Each row is followed by its class.
[ 22 -18 -13  10   6   3  -7  44 -14  12   4  -3  -6  33  -1  47   4   6
  -6   0  -7   1  -2   0 -14 -38  -4 -45  20  25 -32  16  -1  12  11  25
  14   6   2  29  11  -1  -7   6  -5  18   5  -8   3  43  35  17]  T
[ 30 -20  -6  26  -1   5 -30  30  -7  26  -6  -1 -10  23   6  39   4   1
  -1  18   2   7  -8  -8  -9 -51   3 -41   4   8 -19   1  -3  30   5 -35
 -15  32  -4  75  -3  -2   0 -61   2  31   4  -9  18  38  32  -8]  Y
[ 19  -9  -5  18   9   1 -19  30  -1   8  -3  -2  -4  17   5  31   5   2
  -2  13   2  10  -6  -1 -12 -33  -3 -33  10  12 -13   4  -5  24   3 -15
  -8  22  -7  58   2  -3   2 -32   6  20   1 -12  14  33  38 -10]  Y
[ 42  -8 -16   0  -4 -29   4  47  -9   2  -4  -2 -12  19   1  53 -14   4
 -12 -10   2 -11  -1  11  16 -25  -4 -52   3  14 -23   7   9  12   9  38
   8   5   0 -12   9  -1  -8 -31   6   7  -8  -5  -2  29   3  21]  S
[ 61  -3  -5  -5  -6 -12  28  68  -4  19 -20   5 -20  17  27  60 -15 -15
 -37 -21   9 -40  -6   4  14 -26   4 -16 -34 -20 -23   1  18  30  12  49
 -26 -18  -6   8  -9   3 -22 -51   8  12 -14 -21  -5  22 -11   0]  S
[  52  -16   -9   23   16   -7  -31   23   -5    8  -12    8  -20   22
    9   50   13   -5   12   26   15    7  -16   -8   -6  -53   -3  -58
   -4    6  -20    2    6   32   13  -52  -43   53   -9   71   -9   -7
   -8 -111    4   19  -10   -5   34   39   43  -21]  Y
[ 27 -11  -5 -16  -1 -16   3  53   1   5 -13   8   0  13   4  39 -13   5
 -20 -11   3 -21  -9  -3   2  -5   7 -31  -2   4 -24  -3  13  18  -4  32
   1  -4   2  13  -4  -3  -9 -34  13  19 -11 -11  -4  41  23   1]  S
[ 49 -29 -28  11   2   1  -5  87 -23  23  -4   0 -14  37   6  75  -2  13
 -27  -7  -6 -12  -9   1 -14 -50   8 -64  13  29 -44  17   3  37   9  43
  13   6   6  60  10   0 -17 -18  13  33   8 -23   3  69  72  15]  W
[ 24  -9  -6  13  12  -9 -35 -19   7 -26  80  -1  -8  10  -8  40  34  -7
  30  20  20  28 -14   2 -16 -25 -10 -68  26  12  -5  11   1  -3  13 -44
 -27  53 -11  -1  -8  -3  17 -75  16  -1 -12  11  49   8  11   7]  Y
[ 50 -26 -22  12   6  -6 -22  63 -21  10  -4   2 -15  24  -3  82  14  14
 -15   6  -2   7  -2   4 -21 -47  -5 -90  34  32 -38  16   7  21  11  26
   9  25   0  36   4  -3  -3 -44   5  27  -2  -5  20  66  52  21]  T
[ 45  -9  -7   9   1 -13  -2  41  -3   8  -9   8 -22  16   8  54  -3 -14
 -12   2   6 -10  -8   8   3 -35  14 -35 -11  -9 -15  -1  14  26  -4  -2
 -29  14  -7  28  -9  -3  -9 -72   7  12 -14 -22  17  18  12  -7]  Y
[ 31 -12  -4 -15 -10 -19 -12  58 -11   9 -18   6  -8   8   1  32  10   7
 -31  -7  -2 -18 -11  -5  -6 -11  -2 -37  -1  -1 -17  -7   7  17  -2  19
   4   5   6  21   6  -6 -14 -45  20   9 -12  -8 -12  36  23  -6]  S
[ 37 -11  -7  12   8  -4 -28  17   4  -5 -16  -2 -20   9   2  23  14  -7
  11  17   9  12 -12   0 -10 -29  -2 -32   1  -4   0   1   8  16   7 -56
 -26  36 -12  40 -12  -5  11 -77   7  10 -11   3  19  -5  17  -8]  Y
[ 22   0  -9   8  -2 -17  18  18  -5  -2  -6  15 -19  20  10 114  -7 -35
  27  -4  31 -20  -4   6  18 -35   7 -80  -2  -9 -40  11  18  11  23  39
 -62 -10 -10 -20  -4   6  -5 -89 -10  -2 -12 -10  35  51  12  11]  Y
[ 10  -9  -7  18  11   7 -20  11   0   4   7  -2  -5  14  -3  36   1  -2
   7  13   0   8 -15  -3  -3 -21  -4 -37  14  16 -12  14  -9  10   9 -13
 -12  16  -2  33   6   6   4 -27 -10  11  -1  -7  19  31  28  -1]  Y
[  65  -17  -13   24   14    1   -6   62   -5   29  -18    6  -27   34
   20   59   -3  -23  -31   11   10  -25  -12   -5    4  -61    9  -25
  -46  -21   -9   -5   21   59   19  -30  -51    4  -15  103  -12   -2
  -13 -115    8   31  -10  -23    3   41   42  -30]  W
[  8  -2  -3 -54 -20 -39  41  82 -16  14 -18  19  -2   2   7  88 -13   3
 -34 -42  10 -62   4  -1  16  13   4 -59   7  -1 -54   7  20  -1   2 117
   2 -57   8 -67  11  -6 -32 -23  18  -5 -18 -13 -33  74   4  21]  S
[ 41 -18  -8  35  13   7 -11  44  -6  32  -6  -2 -19  31   5  47  -9 -13
 -19   8  -3  -3 -12  -8  -5 -55   6 -22 -18   2 -28  10   0  46  12 -19
 -26  14 -13  99  -6  -7  -8 -56  -6  30   8 -15  11  48  51 -17]  Y
[ 31 -16  -2  16   5   4 -16  36 -14  11   3   0  -6  21   0  29  -2   4
 -11  10  -5   0  -8   1 -13 -34  -4 -27  -1  11 -16   6  -2  26   5 -14
   4  13   0  63   6   3  -1 -16   0  22   7  -9   3  35  38 -10]  T
[ 20 -10 -14  25   3  16   0  10  -1   5  15  -8  -4  13   1  31  -4  -3
   5   7  -9  12  -4   3 -11 -28  -3 -12   7  23  -6  12  -7  30   8   4
   2   7  -6  30  -1   4   1   9 -12  12  13  -4  12   6  14   4]  S
[ -3 -12  -6   9  14  -3 -26  24  -8  12  -3   3   1  12  -9  49  -2  12
   7  12   5   2   6  -5  -2 -25  -3 -53  18  12 -32   4   6  14   3 -11
 -16  10   1  40   7   2   0 -39  -2  22   3  -8  25  56  50  -3]  T
[ 12 -10  -7  16  13   4  -1  28  -3  25 -10  -3 -15  19   5  38 -11  -2
 -10   6  -9 -20 -12  -6   7 -34   8 -12 -17 -10 -25   1   2  33   6  -8
 -32  -1  -5  66  -1   4  -9 -42 -10  26   9 -16  10  39  41 -21]  W
[ 42 -13 -11   6  -6  -4   3  43  -6   0  -9  -2  -3  15   4  32   5   2
 -12  -7  -3  -9  -9   0  -7 -21  -1 -35  -4   9 -11   5  10  18   8  13
   4  11   2  21  -7  -2  -7 -20   9  12  -5  -7  -2  13   8   8]  S
[  54    4   -9   44   17    2   15   -8   18    9   -2    5  -30   28
   18   81  -13  -48   26   12   24   -5    0   13   14  -67    0  -43
  -25  -20  -19   11   23   38   35  -19  -80   16  -24   32  -20   12
    0 -102  -25   10  -11  -15   45   13    4   -5]  Y
[ 17 -12 -20  30   4  11 -15  15  -1   2  11  -6  13  23  -6  51   7   2
  14   9  -3  15  -7   8 -17 -44 -12 -40  27  27 -29  20 -11  14  11  -1
   3  23  -7  29  -1   1  -1  -3 -12  16  11   1  30  29  36  18]  Y
[ 17 -17 -10  23  12  18 -15  33  -7  16   6 -11  -9  19   1  18  -1   9
  -1   5 -12  11  -3   0 -13 -33  -1 -22  10  21 -12  15 -16  19   4 -11
  10  12  -1  59   1   3   1   9  -3  26  12  -7  19  27  35   4]  T
[ 69  -5  -5  10 -12   5   8  28   0   3 -17  -1 -21  12  13  23   5  -8
 -11  -5   6  -7  -8  11  -3 -31   0 -18 -16  -3   4   1  22  22  14 -17
 -14  26  -6  12 -19  -5  -5 -53  15   6 -15   1   1 -19 -28  10]  Y
[ 29 -17 -14  -7  -3 -10  -1  52 -18   7  -7   7  -7  17   4  59   7  11
  -7 -11   8 -10  -4   1 -16 -17  -9 -59  18  25 -30  10   5   9   4  46
  18   8  10   1   5  -2  -8 -14   5  11  -1 -10   2  42  23  18]  Y
[ -1  -5  -7 -17  -5 -19  14  29  -7   1  -3   9  -4   9  -2  64  -3   0
   5 -16  14 -20   0  -1   6   1   0 -62  24   9 -34  -2   7 -14   3  65
  -5 -17   8 -24   9  -2  -9 -25   2  -4  -6 -10   9  55  15  15]  S
[ 39  -6 -13  26   7   4  -3   4   4  -7   1  -1 -21  23   5  54   5 -10
  25   3  11  19  -6  11  -9 -42  -4 -58  15  17 -16  19  -2  14  21  -4
 -23  24 -11  -4  -7   1   6 -41 -10   6  -3  -3  34  15   4  21]  Y
[-29  -9   0 -21   3  -9 -16  36 -11  12   2   7   9   3  -7  41 -14  15
  -7  -4   6 -16  16 -15   9   5   2 -37  26   8 -32   0   2  -2  -8  53
   8 -23  11  -1  19  -1  -7  -2   3   9   0  -5   5  64  44  -3]  S
[ -9 -12  -1 -35  -1 -28 -23  52 -14   1 -13  18   5   3  -3  27  13  17
 -23   5   9 -16  -5  -5  -1   4  -4 -47  17   0 -24 -12   3   3 -12   8
   7   6  20  10  12 -11  -3 -59  28   8 -14  -5  -7  53  44 -14]  S
[ 32 -21 -15   6   1  -7 -14  37  -4   4  -7   0 -10  12   5  33  10   5
  -8   2   0   0  -1   2  -8 -26  -1 -40  11   6 -17   5   1  11   4   5
 -16  20   1  24   1  -6  -3 -37  10  14  -7  -4   5  28  23   9]  W
[-25  -3  -9 -29 -11 -13  22  31  -3   1   9   5   8   4  -5  72   0   9
   4 -27   7 -23   9   0   7   8   0 -64  34  20 -39   4   4 -18   2 106
  20 -44   9 -65  20  -1 -14  20  -3   0  -5  -7  -5  35   8  33]  S
[ 50 -12  -2  11  -4   0  -5  50 -11  14 -11  -4  -6  10   9 -11   4  10
 -38   1 -13  -5  -1  -1 -15 -26   0  22 -21   5   1   0   2  31  10 -13
  12  18  -1  61 -10   1 -10  -7  12  19   1 -10 -13  -1   8  -5]  W
[ 18 -12  -8  10   1  -6  -3  33 -10  12  -1   1   7  17   1  35  -4   3
  -9   3   1 -19  -8   2   9 -26  -3 -33   8  13 -16   4  -1  15   7  16
   5   4   0  35   9 -10   0  -8  -6  14   3 -12   8  39  27   6]  T
[ 19 -12  -7  -2   4 -17 -23  36  -6   0   4  15 -10  16  -2  63  14  -4
   5   9  15 -10 -10  -6  -3 -25  -5 -73  18  -1 -34   1   8  16   4   5
 -26  20  -5  18   8  -8 -10 -87  11  12 -13 -10  20  51  40  -4]  Y
[-16  -6  -3   1  18   5  -5  12  -1  26  -1   9  -5  14   8  55 -21 -19
   6  10  11 -15  -7 -15  16 -22   6 -25  -8  -1 -34  -3  -3  27  -1 -10
 -43 -13  -8  58   7   5 -14 -58 -17  17  -8 -19  19  62  57 -28]  W
[ 12 -18 -10  56  16  33 -29  17  -2  28  11 -16  -4  27  -6  17 -18   3
  -3  24 -16  20 -12 -12 -18 -60   1   5  -5  13 -10  16 -21  42  13 -60
 -12  20  -8 117  -1   4  15   4 -24  44  28 -18  22  29  69 -18]  W
[ 84 -17 -27  40   4  -9   5  34  -2   0  -4  -2 -32  43  19 108  10 -20
  21  -2  10  -1 -14  26 -11 -80  -3 -92   5  28 -31  23  14  17  30   9
 -33  35 -14  16 -16   0  -6 -70   1   6  -9 -10  43  28  11  36]  Y
